Below is a small trained network, with its code and all its weights. Each question gives an input and a target symbol and asks what happens when units are switched off, that is, made to give their printed mean instead of their output.

import numpy as np


def w(rows, s, z=0):
    codes = np.array(rows[::2]) - 128.0
    scale = np.full(codes.shape[1], s)
    scale[-1] = z or s
    return codes * scale


def f(y):
    return y / 2 * (1 + np.tanh(0.7978845608 * (y + 0.044715 * y**3)))


def softmax(a):
    e = np.exp(a - a.max(-1, keepdims=True))
    return e / e.sum(-1, keepdims=True)


def log_softmax(a):
    a = a - a.max(-1, keepdims=True)
    return a - np.log(np.exp(a).sum(-1, keepdims=True))


def net(x, mask):
    ids = ['αβγδεζημξπστφψω'.index(c) for c in x.split()]
    T = len(ids)
    res = E[ids] + P[:T]
    q, k, v = (res @ M[0].T for M in (Q, K, V))
    z = softmax(np.where(np.tri(T) > 0, q @ k.T / 2**0.5, -1e9)) @ v
    res = res + np.where(mask[0], z, O[0][:, -1]) @ O[0][:, :-1]
    y = f(res @ A[0][:, :-1].T + A[0][:, -1])
    res = res + np.where(mask[1:25], y, B[0][:, -1]) @ B[0][:, :-1]
    return log_softmax(res[-1] @ U[:, :-1].T + U[:, -1])


Q, K, V, O, A, B = {}, {}, {}, {}, {}, {}
E = w([
[120,202,160,105,96,129,120,95,150,72,166],'α',
[115,182,154,90,90,129,118,107,135,70,164],'β',
[155,188,167,91,61,142,101,121,119,73,155],'γ',
[79,100,142,56,130,86,94,101,97,178,78],'δ',
[167,146,120,146,117,142,134,195,149,95,246],'ε',
[96,206,118,125,116,82,126,67,134,93,171],'ζ',
[154,160,102,84,106,132,123,82,93,71,162],'η',
[112,87,186,33,179,130,172,160,134,123,180],'μ',
[149,121,121,113,109,184,123,168,136,102,66],'ξ',
[51,135,188,198,144,138,116,164,168,123,156],'π',
[136,136,121,126,139,143,140,122,145,131,94],'σ',
[113,103,129,132,63,71,115,155,62,115,182],'τ',
[79,112,85,150,118,147,138,148,90,61,154],'φ',
[173,174,148,168,102,141,88,57,87,175,158],'ψ',
[96,104,78,165,180,101,163,110,121,179,147],'ω',
],0.013)
P = w([
[111,185,150,68,118,124,157,136,142,96,157],'0',
[129,91,110,109,58,132,110,95,171,110,168],'1',
[131,124,103,125,63,133,133,104,145,130,148],'2',
[122,96,116,142,166,133,12,121,112,92,139],'3',
[121,190,141,141,150,137,135,162,64,117,110],'4',
[132,142,120,176,131,136,104,125,74,96,125],'5',
[140,151,129,172,65,147,199,134,81,131,104],'6',
],0.011)
Q[0] = w([
[123,158,132,136,20,143,247,94,123,125,131],'H0',
[150,56,139,82,172,125,181,175,207,199,67],'H0',
],0.012)
K[0] = w([
[125,183,151,153,165,133,172,159,44,134,103],'H0',
[113,170,157,9,114,110,131,139,171,98,156],'H0',
],0.014)
V[0] = w([
[254,169,221,83,71,158,66,116,125,131,93],'H0',
[103,70,87,114,88,199,140,235,108,66,59],'H0',
],0.0072)
O[0] = w([
[201,23,191,204,197,2,235,85,140,51,79,148],'H0',
[227,209,106,44,234,38,61,145,225,209,201,252],'H0',
],0.0068,0.0039)
A[0] = w([
[64,97,144,209,82,179,146,93,58,75,67,70],'N0',
[131,118,99,119,103,182,118,100,177,166,124,198],'N1',
[119,155,144,118,132,123,144,133,141,112,154,104],'N2',
[179,87,120,127,135,69,147,111,159,75,83,250],'N3',
[126,133,139,137,133,127,107,135,135,121,142,167],'N4',
[137,162,123,100,147,100,111,151,123,194,185,72],'N5',
[134,41,180,64,148,124,156,180,106,129,183,144],'N6',
[134,119,134,126,145,165,73,160,138,126,105,241],'N7',
[147,135,108,134,137,127,124,152,126,136,149,151],'N8',
[180,149,102,66,141,85,105,134,194,193,156,187],'N9',
[125,161,212,206,122,151,142,200,182,80,184,166],'N10',
[67,34,144,122,223,76,191,125,170,184,178,145],'N11',
[84,87,118,125,170,76,132,77,56,235,46,170],'N12',
[151,148,100,160,123,141,163,193,117,64,184,111],'N13',
[94,97,161,82,132,78,84,89,97,141,58,239],'N14',
[62,127,119,147,66,213,90,152,64,85,75,76],'N15',
[114,118,129,93,59,209,59,99,104,99,58,247],'N16',
[105,24,142,204,106,35,174,151,1,121,166,101],'N17',
[141,44,167,202,164,42,222,102,164,72,95,15],'N18',
[136,145,115,139,122,134,158,137,116,172,132,124],'N19',
[168,172,79,139,133,144,122,167,116,211,183,168],'N20',
[129,68,159,178,140,138,215,113,83,19,64,205],'N21',
[35,115,124,82,78,207,92,116,69,184,129,33],'N22',
[163,105,117,137,159,69,126,85,179,137,117,181],'N23',
],0.0076,0.0025)
B[0] = w([
[88,124,78,166,153,89,166,139,167,32,57,177],'N0',
[101,164,124,134,158,142,129,163,101,176,218,155],'N1',
[126,104,136,120,131,142,122,141,155,116,107,143],'N2',
[179,128,199,110,125,83,142,99,76,136,123,224],'N3',
[126,128,131,139,118,123,138,144,147,135,124,150],'N4',
[102,97,112,122,120,138,126,144,133,109,111,178],'N5',
[113,36,168,120,142,133,211,211,91,84,225,137],'N6',
[126,156,136,119,122,115,155,127,143,165,134,186],'N7',
[138,128,103,111,116,128,126,143,155,128,119,154],'N8',
[133,158,83,150,174,102,130,175,151,84,94,254],'N9',
[100,3,191,188,60,146,80,108,203,220,73,180],'N10',
[44,118,87,149,181,177,225,105,151,211,165,137],'N11',
[113,11,40,74,69,115,98,125,142,188,82,132],'N12',
[204,59,86,132,61,148,99,128,135,131,99,176],'N13',
[133,80,136,102,68,51,177,140,110,172,97,152],'N14',
[140,170,106,211,170,139,221,97,148,150,98,186],'N15',
[68,119,91,137,86,121,215,139,119,189,165,213],'N16',
[159,202,54,221,175,75,95,244,53,179,225,160],'N17',
[173,127,159,129,245,226,12,100,83,218,160,173],'N18',
[124,114,120,117,138,138,107,132,129,116,133,126],'N19',
[106,102,64,55,141,176,73,158,187,125,102,215],'N20',
[66,59,90,67,153,194,59,108,111,58,86,206],'N21',
[241,147,165,134,176,164,145,47,114,169,87,176],'N22',
[172,170,143,148,150,105,177,93,122,142,92,178],'N23',
],0.0062,0.0054)
U = w([
[81,74,152,70,141,169,94,63,187,77,50,9],'α',
[91,94,175,67,118,161,118,101,140,84,101,55],'β',
[197,105,220,69,175,237,18,53,79,190,99,31],'γ',
[101,28,101,63,35,51,142,119,108,221,74,241],'δ',
[182,36,133,151,33,156,146,162,197,124,164,76],'ε',
[41,148,103,138,83,120,207,112,195,16,29,76],'ζ',
[142,109,102,38,107,136,150,60,53,43,156,42],'η',
[75,78,186,91,192,146,216,184,112,115,226,156],'μ',
[252,247,182,152,191,41,153,100,158,83,66,255],'ξ',
[28,142,226,240,99,134,74,140,220,222,139,226],'π',
[103,141,177,125,96,113,129,98,108,112,160,116],'σ',
[132,169,160,162,29,49,135,212,16,135,224,147],'τ',
[96,175,15,48,155,172,27,215,173,136,171,201],'φ',
[114,93,66,212,172,137,97,158,68,72,120,30],'ψ',
[124,191,78,210,206,187,236,77,118,246,184,104],'ω',
],0.004,0.0021)

Each question gives the input, a string of symbols that net reads in full, and the target symbol t.
The units are the heads (2 rows each of Q, K, V and O) and the neurons (one row each of A and B). Each row of codes is followed by its name. A weight is (code - 128) times the scale printed after its matrix; where a second scale follows, it is the last column's (O, A, B and U).
mask holds one flag per unit, heads first, then neurons. A switched-off unit (its flag False) gives its mean, the last column of its rows in O or B, instead of its output. The means were averaged over made-up inputs and are rounded, as every weight is.
A unit's drop is (log p(t) with every unit on - log p(t) with that unit switched off) / (log p(t) with every unit on - log p(t) with every unit switched off).
The circuit of an input: a set's keep is (log p(t) with only the set's units on - log p(t) with every unit switched off) / (log p(t) with every unit on - log p(t) with every unit switched off). Starting from the 12 units with the biggest drops (on a tie, the unit counted first), units are removed one at a time, each time the one whose removal leaves the highest keep (on an exact tie, the one counted first), for as long as the keep stays at least 0.8.
units of the circuit, in order: the units of the circuit, biggest drop first
top k neurons: the k neurons with the biggest drops, biggest first
drop of u: that unit's drop, to one decimal
input ω ζ β ξ, target ζ: units of the circuit, in order : (H0 N0 N15)
input ψ ξ φ ζ ξ τ, target τ: top 2 neurons : (N17 N21)
input φ ξ ψ η, target ψ: units of the circuit, in order : (H0 N17 N21)
input ω ψ ω ξ, target ψ: units of the circuit, in order : (H0 N17 N0)
input φ ζ γ γ ξ ω φ, target ω: units of the circuit, in order : (H0 N15 N22)
input φ ζ η ξ ζ δ, target δ: units of the circuit, in order : (N12 N14)
input ω ξ δ ξ α γ ψ, target ψ: units of the circuit, in order : (H0 N17 N21)
input ε δ ξ ξ ξ ξ α, target ξ: units of the circuit, in order : (H0 N23)
input ω φ ξ, target ω: units of the circuit, in order : (H0 N15 N16 N22)
input ξ ξ δ α φ ε γ, target φ: units of the circuit, in order : (H0 N20)
input φ ω φ ξ σ, target φ: units of the circuit, in order : (H0 N20 N3)
input ψ μ γ, target ψ: units of the circuit, in order : (H0 N17 N18 N0)
input α ξ ω γ, target ω: top 3 neurons : (N15 N16 N22)
input ζ β ω γ β, target ω: units of the circuit, in order : (H0 N15 N16)
input ξ ζ ξ γ ξ ξ ε, target ε: units of the circuit, in order : (N10 N13)
input γ γ σ ξ, target γ: top 4 neurons : (N18 N21 N3 N9)
input ξ ξ ξ η ω ξ β, target ω: top 3 neurons : (N15 N22 N16)
input ξ γ ξ ξ ψ, target ψ: top neuron : (N17)
input π ω ξ ξ π, target π: top 2 neurons : (N10 N21)
input ξ ξ δ ξ β, target ξ: drop of N9 : 0.1
input φ ψ ξ ψ ε φ, target ψ: drop of N0 : 0.2
input δ ξ γ ξ γ π, target π: drop of N10 : 0.7
